Each row is followed by its class.
[ -8  23 -27 -37  13  47 -36 -12 -29 -47 -29   0  -6   3 -22   3 -11  -8
  -2   3   9  12  23 -23  12  -4  44 -21  -1 -18 -15 -24  -7] | reneb
[ 10   2 -20 -35   9  28 -20 -27 -31 -25 -36   5 -18  -1 -26   3 -16 -22
   0  -4   7   9  17 -11   9  12  35  -2  -4 -10 -24 -37  -5] | sak
[-89  -2   6   8  14 -39  23  -8  -4   6   0 -11   5  -5  32  -5   1 -14
 -47  -5  28  15  26 -22 -73   3 -23  34  -3  54 -18  22  -5] | reneb
[ -9 -13 -10 -27  -2  33   6  11 -30  -9  -8   3   0 -21   6 -10  -9 -16
  -2 -15  29  13  16 -13  24  59  -3 -22  16  -3 -28 -46  -8] | biziz
[ -7 -11 -16 -30   6  10   8  21 -45   8 -12   7  12 -29  10 -15 -16   7
 -12  -1  38   9  14 -22  44  58  11 -13   8 -15 -37 -59   2] | nenam
[  8  -8  -9 -24   5  12   6   4 -38  -2 -26   9 -23 -24  22 -21 -11 -19
 -14 -12  30  11   7  -4  39  48   6 -16   7  -6 -37 -74   0] | Nibod
[-20 -13  10 -35   1  22 -22  -7 -12 -22   7  -8  61  10 -24   3  -1  28
   4   7 -19  19 -26 -18 -15  13  19  15   7 -15 -16  33 -27] | nenam
[ -3  -4  10 -39  -5  43 -16  -4 -20  -1  -5 -13  46   8 -21   1   1  25
   8   1 -20  27 -35   1 -12  24  29  -1   3 -11 -17  34 -34] | biziz
[ -49   28    6    5   14  -36   24  -26   22    0   10  -27    1   -4
   26   20    0  -40  -32   11    1   26   28    3 -114  -16  -17   37
  -17   63  -25   53   -3] | raso
[-62   0  10  14  10 -37  26 -19  -3 -10   1  -5 -12   0  20  -2  -6 -11
 -38  -5  30   8  17 -22 -77   5 -16  16  -5  51  -4  24  -9] | sak
[  1 -14 -11 -17   4  16   5  12 -33   9 -13  10  -5 -21  10 -17 -16  -5
 -15 -13  39   2   5 -26  38  47   1 -19  17 -11  -5 -56   4] | nenam
[ -7  -8  14 -40  -3  34 -20   1 -22 -12  10  -7  48   9 -20  -1   2  16
   6  11 -32  15 -29  -1 -10   9  19  -2   7 -15 -22  22 -27] | vufim
[ -8  -9   6 -26   9  39  -8   9 -32 -28   2 -10  54  12 -18  -2   2  26
   4  21 -21  15 -20 -17   0  15  30   5   9 -31 -38  18 -22] | raso
[-42  -8  15  22  11 -46  32 -22   2  13  -6   3 -19  -1  21  -5  -9  -3
 -21 -16  37   7   6  -9 -68 -14 -19  33   3  50   4  17   1] | Kavo
[ -5   0  17 -37  -9  37  -1   6 -15   2  11 -20  47  11 -15  -2   4   6
  10  23 -49  41 -43  -5  -5   7  18  -4  -3 -12 -23  34 -40] | biziz
[  6  -9  11 -40   0  35  -4   4 -14  10   9 -10  39   9 -25  -4  -9  20
  18   3 -29  15 -21  -2   5  23  23   2   6 -13 -16  23 -31] | raso
[  9 -27  13 -40  -5   8 -17 -11  -2 -18  19  -7  13  16 -40  -7 -13  14
  20  -5 -35  23 -21  -2  -4  16   6   6  16  10   1  22 -36] | sak
[ 29  21 -20 -23   0  68 -25 -18 -40  -7 -58 -20  -8  14 -11  18 -20 -39
  -7   0 -14  39  20 -25  -7  16  40 -10   5   4 -26   7 -21] | biziz
[ 20  17 -25 -35   2  59 -10  19 -71 -37 -15  21  12   3 -12   8  -2  -9
   3  -5  30   0  -3   1  16  32  35 -45  -9 -28 -30 -64 -18] | vaner
[-25  17 -22 -25  17  50 -11 -11 -32  -6 -26   5   1  11 -21   6  -6 -13
  -1  -7  20  -1  19 -24  15   2  45 -14  -9  -7 -17 -28 -12] | reneb
[  3  -2 -19 -35  22  32 -19 -13 -29 -15 -15  28  10   1 -10   5 -10  -3
 -13  12  17  -3  16 -21  13  23  24 -11 -16 -14 -23 -39 -12] | raso
[-75 -11  -3   7  19 -28  49  -9  -9  41  -8 -11 -13  -2  40 -13 -10   6
 -55  -9  41   2   6 -24 -65  -9 -23  25  -5  47   4  12  10] | vaner
[-95 -25  14   9  22 -63  54  -6   3  23  -1 -19  -1  -3   6 -16 -14  -9
 -53  -8  39  14  17 -10 -55  23 -31  21  27  51 -18 -14 -14] | sak
[ 11   6  21 -49 -16  50   3 -11 -24  -2 -16 -11  54   0 -41   5 -10  35
  49   5 -28  30 -50 -14   4  26  26  -8  -8 -36  11  37 -33] | Kavo
[ 64   2  22 -17   4  75 -25 -12 -43  -9 -22  16  -3  12 -19  29 -13 -39
  -6 -12  14 -10   9 -12 -18  46  38 -29  10  13  -9 -14 -19] | febi
[-29  -8  -9 -23   0  31  -1  20 -39  -8  -9   6   0 -29  14 -16  -2 -10
 -11 -14  31   1  15 -17  35  54   0 -22  16 -18 -25 -75   5] | reneb
[ -3  -2  24 -41  -8  38 -12   4 -22 -13   5 -20  46  13 -11   9  -1   9
  14   4 -39  28 -23 -15  -7  17  24   6   3 -13 -25  28 -41] | Nibod
[-66   6  15   7  20 -27  20 -13  26  17  -1   0 -13   0  30  -3   4 -40
 -48 -29  52 -11  38 -10 -61  15 -21  29  -2  55 -19   9  -8] | raso
[-79   1   0   9  14 -49  14  -1   1  13  13   2  -3   4  39   5  -8  -8
 -47 -12  36   7  33 -26 -80 -19 -29  25   0  62   9  23 -10] | reneb
[ 14   9 -17 -47  15  32 -34 -19 -36 -17 -18  20   0   8 -22  10 -18 -14
  -6  -2  17  -5  22  -7  11   7  43 -13  -4 -14 -15 -28 -17] | febi
[  8   7 -17 -37  -2  34 -25  -9 -44 -19 -22  17  -1   0 -11   3 -17  -7
  10  -8  17   5  18 -11  16  15  35 -14  -2 -10 -22 -20 -19] | Nibod
[ 38  11   5   1 -13  47 -40  -8  -5 -44 -14   8  36  20 -15   3 -10  42
  24  31 -52  18 -41  28 -23  32  -6 -46   2 -10 -37  16  -7] | vufim
[ -2   1 -25 -57  13  45 -23  -6 -56 -14 -17  12   7   5  -6   8 -18   2
  -8  -2  11  -6  23 -21  12  15  39 -10 -10 -23 -19 -31  -8] | febi
[  6  13 -19 -27   0  47 -16  -6 -35 -29 -38   5   7  -6   1   5 -14  -4
 -13   2  13   4  14 -17   6  -3  46 -23   0  -7 -37 -25 -21] | vufim
[ 17  -7  20 -23  -2  26 -10  -8 -25  -8   1 -17  53  12 -25  -3   1   6
   9  11 -39  28 -35  -2  -5  36  28  11   4  -9 -33  34 -34] | nenam
[ -8  -9  15 -41  -5  37 -13  -1 -11  -6   2 -16  41   3 -20  -2   2  11
  11   3 -35  17 -24   3  -5  21  15   1   6  -8 -28  19 -22] | vufim
[-61   3  13  15  -7 -46  13  -3  -2 -30 -18   5  13 -19   9   2   2 -15
 -28   2  21   6  20  -6 -75 -11  -1   8   3  36   1  28 -13] | Nopi
[-10 -23 -16 -22  22  12   3   2 -26  -9 -29  17  12 -18  -4 -13 -14  11
 -11 -13  46  -9  18 -28  48  32  16 -19  21 -17 -11 -52   3] | vufim
[-10  -6  11 -50   1  33  -7   9 -20   0  21 -13  48  10 -18   4   9  10
   5  10 -22  19 -32   1  -7  12  21   1   0  -4 -26  18 -29] | febi
[ -6  -9   8 -39  -6  32  -9   1 -28   2  15  -6  47  15 -10   6  -2  13
  16  17 -39  26 -22  -3  -9  11  20   6  -1   2 -43  24 -35] | Nibod
[  6 -11 -10 -36  -8  20   9  26 -37 -10 -15  -1 -15 -24  22 -19 -14 -12
 -20 -10  18   8   6 -18  40  47  -2 -29  16 -18 -21 -68  -4] | sak
[ 11  11 -18 -36   9  43 -54 -16 -35 -37 -25  32   1   7 -39   6  -2  -8
   7   5   2 -15  -1   1  30  -1  43 -11 -18 -57 -15 -64   7] | nenam
[-20   5 -32 -26   6  19 -14   9 -34 -11 -22   8   7  15   2   8 -11  -3
 -14   9   4  16  23 -22  20   6  10 -19  -3   3 -23 -31 -23] | Nibod
[  5  -6  17 -33   0  21 -19 -13  -9 -14  11  -9  43  12 -31  -1   0   9
  12  12 -48  21 -34   8  -7  17  24   9  -3 -15 -25  12 -29] | nenam
[-10  -2  12 -25  -3  26  -4  -4 -40   2  -7 -12  31   0 -14  -4   5   0
   9 -18 -46  10 -20  19  -8  24  37  10   3 -33 -10 -19 -28] | raso
[  6 -30  -8 -55  -4  25 -16 -11 -35 -20  -5   2  42  19 -71  -1 -16  23
 -14 -24   1 -20 -19  12   9  37  26 -28  28 -28  56   5 -53] | nenam
[ 46  11 -24 -29  -6  42 -13  26 -58 -26 -18 -23  -9  -1 -25   7   2  10
   9   2 -20  19 -26  15  17  24  29 -31  -5 -32  10 -44   8] | nenam
[-81  10  11   7  -5 -15  23  -3 -52  11 -13 -10   6  -9  35  -1   3  -4
 -56 -17  33  -8  17  -4 -78  27   5   4  -2  23   3  18 -17] | Nibod
[  4 -16  -1 -39   5  18  -1  -5  -5   1   0 -13  48  11 -22  -7   0  35
   0  18 -25  25 -41   7  -1   6  15   0  16   0 -20  31 -25] | Kavo
[-15  -1   5 -47 -13  29  -9  10 -17  17  19  -9  33   1  -3   0   2  20
  12   1 -27  12 -28  10  -9  23  21  -1 -10  -6 -30   0 -30] | Nopi
[ 22   6 -15 -34  13  25 -17  -9 -39  -4 -26   4 -16  10 -14  -3 -20 -10
  -9  10  -3   5  14 -12  19  16  38  -8  -7 -15 -32 -24  -4] | sak
[ 13  12 -25 -24  10  39 -22 -15 -56 -24 -20  10   6   8 -16   4 -15 -12
  -6   3  12   9  12  -2  -5   7  48  -8   4 -18 -38 -28 -23] | raso
[-64 -12  -5   5  23 -43  41 -19  -8  34   2  -4  -8  -1  34  -4 -10  -3
 -50  -6  42   7  17 -11 -61  -3 -12  32  -8  48 -14   6  -9] | biziz
[  9  17 -31 -42   7  42 -26 -17 -30 -26 -33   6 -21   5   1  -5 -25 -19
 -15  -5  13   1  36  -8  13   8  40 -16  -7 -14 -39 -22 -12] | biziz
[ 22   7 -21 -33   9  36 -20  -3 -35  -5 -19  18  -2   7  -3  -5 -17  -6
  11  -2   9   2  15 -14  36  17  29  -7 -14 -14 -37 -28  -7] | reneb
[-51  -9  12  17  11 -56  38  -5   6  18   3  -8 -13  -9  21  -3   3 -26
 -26 -16  37   6  18 -13 -54  -2 -22  35   2  50  -3  20   7] | sak
[-17  -8  -6 -26 -20  35  -2  31 -33 -24 -10  16   9 -23  29 -16  -3  -7
 -12 -13  32   9   8 -27  22  36 -11 -30  25  -4 -24 -45 -14] | Kavo
[ -5   8  13 -53 -14  51  -9   9 -14  15   8 -15  50  14 -24   0   3   5
  14   5 -45  16 -36   0   2  21  32 -21   1 -14 -14  39 -36] | sak
[  1  -9  13 -48   1  29 -19  -5   2  21  15 -10  30  15 -18   3  -4   3
   2  11 -45  26 -16   3  -5  22  10   6  -4   6 -21  26 -33] | biziz
[ -3  -6  -8 -38   5   7 -12  -4   7   0  18 -21  38  30 -30   3   4  -2
   4   6 -10  61 -47  -9 -20  -1  -7   0  22  37  -9  44 -47] | sak
[  0 -23  -3 -13   2  19   1   6 -25 -20 -14   5 -21 -22  -6 -25  -6  -7
   0 -22  28  -2   6   1  30  46  -4 -21  24  -3 -18 -60  11] | vufim
[ 14   1 -23 -29  10  26 -14  -2 -45  -9 -25  11  -9  10 -18   2 -14  -8
   0  -1  15   9   9 -18  20  10  32 -11  -1 -12 -21 -34  -6] | sak
[-23   0  -6 -25   6  27  -1  23 -26 -16  -2   0   7 -25   7 -16  11 -15
  -9  -8  33  23  -6 -13  19  48  -3 -21  15  -7 -26 -53  -2] | raso
[  6  -6  -7 -12  -7  26   0   9 -12 -10 -15   1   6 -17  -1  -6  -4 -26
  -5 -15  21   3  12  -9  35  58  -7 -18  15  -2 -24 -47  -7] | nenam
[-54   7  -2  12  21 -40  17 -23   8  -5   4   1   0  -2  17  -4  -2 -12
 -37   3  30  11  14  -1 -65  -5 -11   9  -4  54 -13  14  -7] | reneb
[ -3  -3   8 -46  -2  28 -10   4 -14  -7  15  -9  43  13 -12  -2  -5  19
   6  17 -33  25 -28  -3  -7  13  13 -11   2  -1 -23  24 -34] | febi
[-74  -1   5  12   8 -24  19 -13  11  -5 -11  -4 -20  -3  11  -3   3 -29
 -41 -28  40  -6  30  -7 -67  -3 -25  20   2  51   9   6   1] | vaner
[ -2  -7  15 -21   1  42  -3  -4 -18   6  12   3  52  25 -15  13   1  24
  12  11 -21   2 -32 -10  -8  -7  25   4   8 -19 -18  18 -29] | Kavo
[  9   9 -25 -28  14  29 -22 -10 -46 -21 -22  10   8   8 -12   2 -16  -2
  -1   7   7   7  20 -16  16  13  37  -5  -8 -15 -31 -19 -13] | reneb
[  1  -9  -2 -43  -9  29 -31  -6  -5 -20  10   0  31   3 -11  -5   1  31
   5   3 -22  24 -29   1  -4   5  19  -4  -2  -2 -11  24 -36] | biziz
[ 39 -12 -13 -22   9  25 -19 -14 -24   1  -1  19 -20  11 -32   5 -19 -21
   9   0   5  -5  25   0  24   4  30  -5   2   1 -10 -13 -13] | biziz
[  6 -11  21 -38  -8  25  -6   1 -35   6  13   7  61  -5 -16  -8   4  21
  16  15 -38  22 -45   0  -5  24  23   2  -7 -19 -12  36 -27] | vaner
[-22   0   8 -40  -2  17 -15   3 -19 -13   9 -14  48  19  -8   1   2  18
   0  20 -40  29 -25  -5 -11  -2  16   5   1 -10 -30  31 -37] | Nibod
[ -8  -8  -6 -29  -2  31   0  11 -15 -23 -12   2  -9 -20   8 -22   2  -3
  -7 -13  23   4   0 -14  37  40  -5 -26  18 -15  -8 -48   4] | Kavo
